[[128 138 147 153 156]
 [156 155 151 144 137]
 [136 129 124 120 119]
 [124 120 119 121 123]]
|
[[156 155 151 144 137]
 [124 120 119 121 123]]

[[135 155]
 [125 137]
 [130 106]]
|
[[125 137]]

[[128 128 128]
 [124 134 133]
 [125 103 150]
 [116 143 125]
 [115 123 113]
 [119 121 129]
 [113 129 122]
 [121 131 124]
 [123 133 132]
 [133 119 156]
 [128 142 104]
 [137 140 127]]
|
[[124 134 133]
 [116 143 125]
 [119 121 129]
 [121 131 124]
 [133 119 156]
 [137 140 127]]

[[126 133 112 132 128 145 134]
 [138 119 142 121 120 118 119]
 [132 127 117 139 127 139 127]
 [117 127 129 142 133 134 131]
 [132 123 136 106 114 129 129]
 [129 136 121 131 127 129 128]
 [121 133 123 123 128 117 137]
 [121 127 126 132 134 143 120]
 [144 130 113 141 126 142 129]
 [139 128 134 117 120 129 142]
 [112 136 121 126 123 115 133]
 [111 122 121 128 131 125 128]]
|
[[138 119 142 121 120 118 119]
 [117 127 129 142 133 134 131]
 [129 136 121 131 127 129 128]
 [121 127 126 132 134 143 120]
 [139 128 134 117 120 129 142]
 [111 122 121 128 131 125 128]]

[[121 133 111 139 123 125 142 122 128 125 133 140 133 147]
 [122 136 112 136 128 146 130 130 127 119 121 121 139 127]
 [130 132 123 134 126 124 138 121 131 125 125 121 120 136]
 [140 135 134 129 118 106 138 114 126 132 133 131 117 132]
 [112 118 129 124 126 134 114 126 128 127 135 146 133 120]]
|
[[122 136 112 136 128 146 130 130 127 119 121 121 139 127]
 [140 135 134 129 118 106 138 114 126 132 133 131 117 132]]

[[127 132]
 [121 158]
 [122 120]
 [132 125]
 [132 138]
 [134 116]
 [130 135]
 [140 132]]
|
[[121 158]
 [132 125]
 [134 116]
 [140 132]]

[[148 121 120 122 137 126]
 [122 146 132 102 141 132]
 [147 122 116 118 134 118]
 [130 128 126 117 143 132]
 [127 140 130 110 134 130]
 [122 141 124 114 135 130]]
|
[[122 146 132 102 141 132]
 [130 128 126 117 143 132]
 [122 141 124 114 135 130]]

[[119 137 125 125 124 118 134 117 117 134 141 142 136 132]
 [119 138 109 123 126 132 130 129 116 146 121 112 119 131]
 [123 115 134 144 135 132 150 132 129 132 128 126 123 146]
 [137 126 140 119 143 129 105 139 121 128 136 116 133 104]]
|
[[119 138 109 123 126 132 130 129 116 146 121 112 119 131]
 [137 126 140 119 143 129 105 139 121 128 136 116 133 104]]
---
[[119 125 153]
 [147 124 122]
 [117 133 118]
 [138 123 130]
 [136 126 138]]
|
[119 124 118]

[[127 144 133 130 133]
 [134 144 154 125 131]
 [130 135 125 121 119]]
|
[127 144 125]

[[119 112 120 133 134]
 [136 137 126 106 107]]
|
[119 137]

[[128 113]
 [130 120]
 [125 104]
 [125 109]
 [144 140]]
|
[128 120]

[[104 123 126 116 127]
 [145 137 129 114 126]
 [131 125 146 135 129]
 [123 123 122 129 132]
 [129 132 130 128 129]]
|
[104 137 146 129 129]

[[147 129]
 [145  99]
 [111 124]]
|
[147  99]

[[124 150]
 [129 129]
 [105 106]
 [131 131]
 [137 128]]
|
[124 129]

[[128 140 107 106]
 [129 150 126 126]
 [137 126 122 122]
 [130 150 124 124]]
|
[128 150 122 124]

[[121 102 126 124]
 [113 115 130 150]
 [125 111 130 129]
 [152 146 133 126]
 [109 132 131 128]]
|
[121 115 130 126]
---
[[122 119]
 [110 115]
 [124 123]
 [129 142]
 [ 99 131]]
|
[122 115]

[[123 132 157 130 115]
 [139 135 153 137 114]]
|
[123 135]

[[137 131 126 127 118]
 [143 139 141 148 130]
 [154 138 141 129 132]
 [135 137 136 147 103]]
|
[137 139 141 147]

[[135 109 148]
 [124 138 110]
 [126 134 108]
 [133 114 151]]
|
[135 138 108]

[[127 125 126]
 [116 110 155]
 [110 114 114]
 [134 144 144]]
|
[127 110 114]

[[133 136 108 133]
 [126 110 136 131]
 [127 120 142 122]
 [129 153 121 104]
 [135 127 122 131]]
|
[133 110 142 104]

[[133 149 131 157]
 [114 137 143 111]]
|
[133 137]
---
[[128 119 111 138 128 125 126 123 126 138 156]
 [107 135 130 115 124 119 121 151 151 124 136]]
|
[[107 135 130 115 124 119 121 151 151 124 136]
 [128 119 111 138 128 125 126 123 126 138 156]]

[[116 125 116 137 126 127 129 131 129]
 [126 125 118 140 131 128 130 153 124]
 [142 126 103 111 109 131 122 148 124]
 [138 126 112 121 125 127 123 151 121]]
|
[[116 125 116 137 126 127 129 131 129]
 [126 125 118 140 131 128 130 153 124]
 [138 126 112 121 125 127 123 151 121]
 [142 126 103 111 109 131 122 148 124]]

[[131 110 127]
 [122 125 103]
 [ 99 114 139]
 [121 125 143]
 [126 138 139]
 [119 137 139]]
|
[[ 99 114 139]
 [119 137 139]
 [121 125 143]
 [122 125 103]
 [126 138 139]
 [131 110 127]]

[[121 137 122 119 138 107 135 113 133 102 116 141]
 [134 122 141 132 133 139 121 133 146 129 131 123]
 [126 136 114 119 136 116 121 128 133 122 124 133]
 [119 121 116 131 136 132 127 136 137 123 126 130]
 [114 134 103 125 136 115 131 133 132 114 119 137]
 [139 128 139 134 110 140 127 131 111 148 132 114]]
|
[[114 134 103 125 136 115 131 133 132 114 119 137]
 [119 121 116 131 136 132 127 136 137 123 126 130]
 [121 137 122 119 138 107 135 113 133 102 116 141]
 [126 136 114 119 136 116 121 128 133 122 124 133]
 [134 122 141 132 133 139 121 133 146 129 131 123]
 [139 128 139 134 110 140 127 131 111 148 132 114]]

[[109 133 116 147]
 [132 143 120 119]
 [126 103 137 136]
 [116 122 126 130]
 [124 138 120 133]
 [130 124 124 113]
 [127 124 127 119]]
|
[[109 133 116 147]
 [116 122 126 130]
 [124 138 120 133]
 [126 103 137 136]
 [127 124 127 119]
 [130 124 124 113]
 [132 143 120 119]]

[[123 124 131 112 127 123]
 [136 124 116 123 142 134]
 [127 100 121 141 113 130]]
|
[[123 124 131 112 127 123]
 [127 100 121 141 113 130]
 [136 124 116 123 142 134]]

[[122 131 129 150 129 116 138 121 133 129]
 [120 131 122 150 130 137 132 133 132 122]
 [131 131 117 150 135 139 122 137 125 132]]
|
[[120 131 122 150 130 137 132 133 132 122]
 [122 131 129 150 129 116 138 121 133 129]
 [131 131 117 150 135 139 122 137 125 132]]

[[150 113 137 134]
 [137 133 118 123]
 [122 133 124 114]
 [152 110 136 143]]
|
[[122 133 124 114]
 [137 133 118 123]
 [150 113 137 134]
 [152 110 136 143]]

[[130 137 126 127 117 126 125 131 127 126 125 130 141 125 126 132]
 [138 134 131 125 132 130 130 129 131 131 124 126 128 130 129 129]
 [129 133 127 104 129 130 130 127 130 130 127 130 135 132 133 131]
 [136 134 129 135 118 129 124 128 129 130 129 124 134 131 128 124]]
|
[[129 133 127 104 129 130 130 127 130 130 127 130 135 132 133 131]
 [130 137 126 127 117 126 125 131 127 126 125 130 141 125 126 132]
 [136 134 129 135 118 129 124 128 129 130 129 124 134 131 128 124]
 [138 134 131 125 132 130 130 129 131 131 124 126 128 130 129 129]]
---
[[132 124 113 112]
 [148 121 107 134]
 [117 109 146 151]]
|
[[132 124]
 [148 121]
 [117 109]]

[[132 124]
 [124 136]
 [131 153]
 [145 128]
 [127 130]]
|
[[132 124]
 [124 136]
 [131 153]]

[[145 108 129 150]
 [132 115 121 141]
 [121 131 129 120]
 [126 133 131 118]
 [138 118 127 140]]
|
[[145 108]
 [132 115]
 [121 131]]

[[103 113 136 124]
 [125 117 129 150]
 [123 136 120 115]
 [134 137 126 118]]
|
[[103 113]
 [125 117]
 [123 136]]

[[106 140 135]
 [111 130 139]
 [123 121 143]
 [119 126 139]
 [131 128 130]]
|
[[106 140]
 [111 130]
 [123 121]]

[[155 109 130]
 [127 128 128]
 [139 135 127]]
|
[[155 109]
 [127 128]
 [139 135]]

[[115 112]
 [113 121]
 [101 134]
 [105 123]]
|
[[115 112]
 [113 121]
 [101 134]]
